Below is a small trained network, with its code and all its weights. Each question gives an input and a class and asks what happens when units are switched off, that is, made to give their printed mean instead of their output.

import numpy as np


def w(rows, s, z=0):
    codes = np.array(rows[::2]) - 128.0
    scale = np.full(codes.shape[1], s)
    scale[-1] = z or s
    return codes * scale


def f(y):
    return np.maximum(y, 0)


def log_softmax(a):
    a = a - a.max(-1, keepdims=True)
    return a - np.log(np.exp(a).sum(-1, keepdims=True))


def net(x, mask):
    res = np.array(x, float).reshape(1, 4) / 4 @ E
    y = f(res @ A[0][:, :-1].T + A[0][:, -1])
    res = res + np.where(mask, y, B[0][:, -1]) @ B[0][:, :-1]
    return log_softmax(res[-1] @ U[:, :-1].T + U[:, -1])


A, B = {}, {}
E = w([
[191,40,210,170,43,68],'x0',
[44,54,221,99,239,140],'x1',
[142,199,79,254,239,122],'x2',
[86,5,16,205,99,213],'x3',
],0.0093)
A[0] = w([
[8,117,162,126,150,169,123],'n1',
[137,140,86,112,147,139,99],'n2',
[158,129,102,148,152,116,162],'n3',
[153,155,132,138,81,123,212],'n4',
[40,62,164,65,144,165,166],'n5',
[92,100,142,85,72,148,254],'n6',
[105,71,131,156,77,134,143],'n7',
[111,118,79,138,143,200,121],'n8',
[121,171,114,97,87,95,122],'n9',
[167,84,169,144,85,150,164],'n10',
[109,159,97,104,56,163,239],'n11',
[64,158,115,155,121,163,143],'n12',
[146,89,145,141,117,113,220],'n13',
[109,145,153,136,108,50,125],'n14',
[210,185,126,188,135,103,204],'n15',
[163,55,140,120,124,131,163],'n16',
[128,138,109,99,117,115,99],'n17',
[88,168,67,141,147,135,168],'n18',
[151,158,220,77,168,37,201],'n19',
],0.014,0.0044)
B[0] = w([
[106,160,115,119,255,59,200],'n1',
[144,115,130,123,147,172,156],'n2',
[128,131,160,166,154,148,162],'n3',
[117,177,104,138,52,112,181],'n4',
[58,214,71,149,176,15,217],'n5',
[145,160,77,120,115,78,199],'n6',
[177,47,41,183,65,51,185],'n7',
[192,100,120,102,183,122,190],'n8',
[179,187,154,85,65,173,173],'n9',
[125,79,116,134,86,115,182],'n10',
[216,157,103,107,99,112,196],'n11',
[197,90,135,151,222,147,170],'n12',
[87,102,103,166,81,90,170],'n13',
[101,115,150,92,109,201,168],'n14',
[86,189,177,221,108,250,219],'n15',
[130,61,61,139,107,83,174],'n16',
[146,143,137,95,120,140,144],'n17',
[214,108,169,157,164,179,195],'n18',
[51,95,165,81,97,164,250],'n19',
],0.0085,0.018)
U = w([
[51,169,83,150,202,78,197],'0',
[41,89,147,101,133,147,202],'1',
[210,82,122,177,225,166,157],'2',
[181,203,95,84,84,135,97],'3',
[155,103,129,71,162,175,2],'4',
[123,67,49,193,107,99,111],'5',
[80,194,137,244,135,177,100],'6',
],0.011,0.0025)

Each question gives the input, the list of numbers given to net, and the class t.
The units are the neurons (one row each of A and B). Each row of codes is followed by its name. A weight is (code - 128) times the scale printed after its matrix; where a second scale follows, it is the last column's (A, B and U).
mask holds one flag per neuron, in row order. A switched-off neuron (its flag False) gives its mean, the last column of its row in B, instead of its output. The means were averaged over made-up inputs and are rounded, as every weight is.
A unit's drop is (log p(t) with every unit on - log p(t) with that unit switched off) / (log p(t) with every unit on - log p(t) with every unit switched off).
The circuit of an input: a set's keep is (log p(t) with only the set's units on - log p(t) with every unit switched off) / (log p(t) with every unit on - log p(t) with every unit switched off). Starting from the 12 units with the biggest drops (on a tie, the unit counted first), units are removed one at a time, each time the one whose removal leaves the highest keep (on an exact tie, the one counted first), for as long as the keep stays at least 0.8.
units of the circuit, in order: the units of the circuit, biggest drop first
top k neurons: the k neurons with the biggest drops, biggest first
drop when u is switched off: that unit's drop, to one decimal
input [-3,4,-8,7], class 0: units of the circuit, in order	n5
input [6,6,-2,-1], class 5: top 2 neurons	n16, n7
input [5,-1,2,-8], class 1: top 2 neurons	n19, n14
input [8,4,-2,-4], class 1: top 2 neurons	n19, n14
input [2,5,7,-1], class 6: top 2 neurons	n8, n5
input [6,7,-6,1], class 5: top 4 neurons	n7, n16, n10, n13
input [3,7,8,-8], class 1: drop when n19 is switched off	0.8
input [-7,5,-8,8], class 0: drop when n5 is switched off	0.5
input [6,-5,3,-1], class 6: drop when n15 is switched off	0.5
input [5,4,-8,-1], class 5: drop when n7 is switched off	0.2
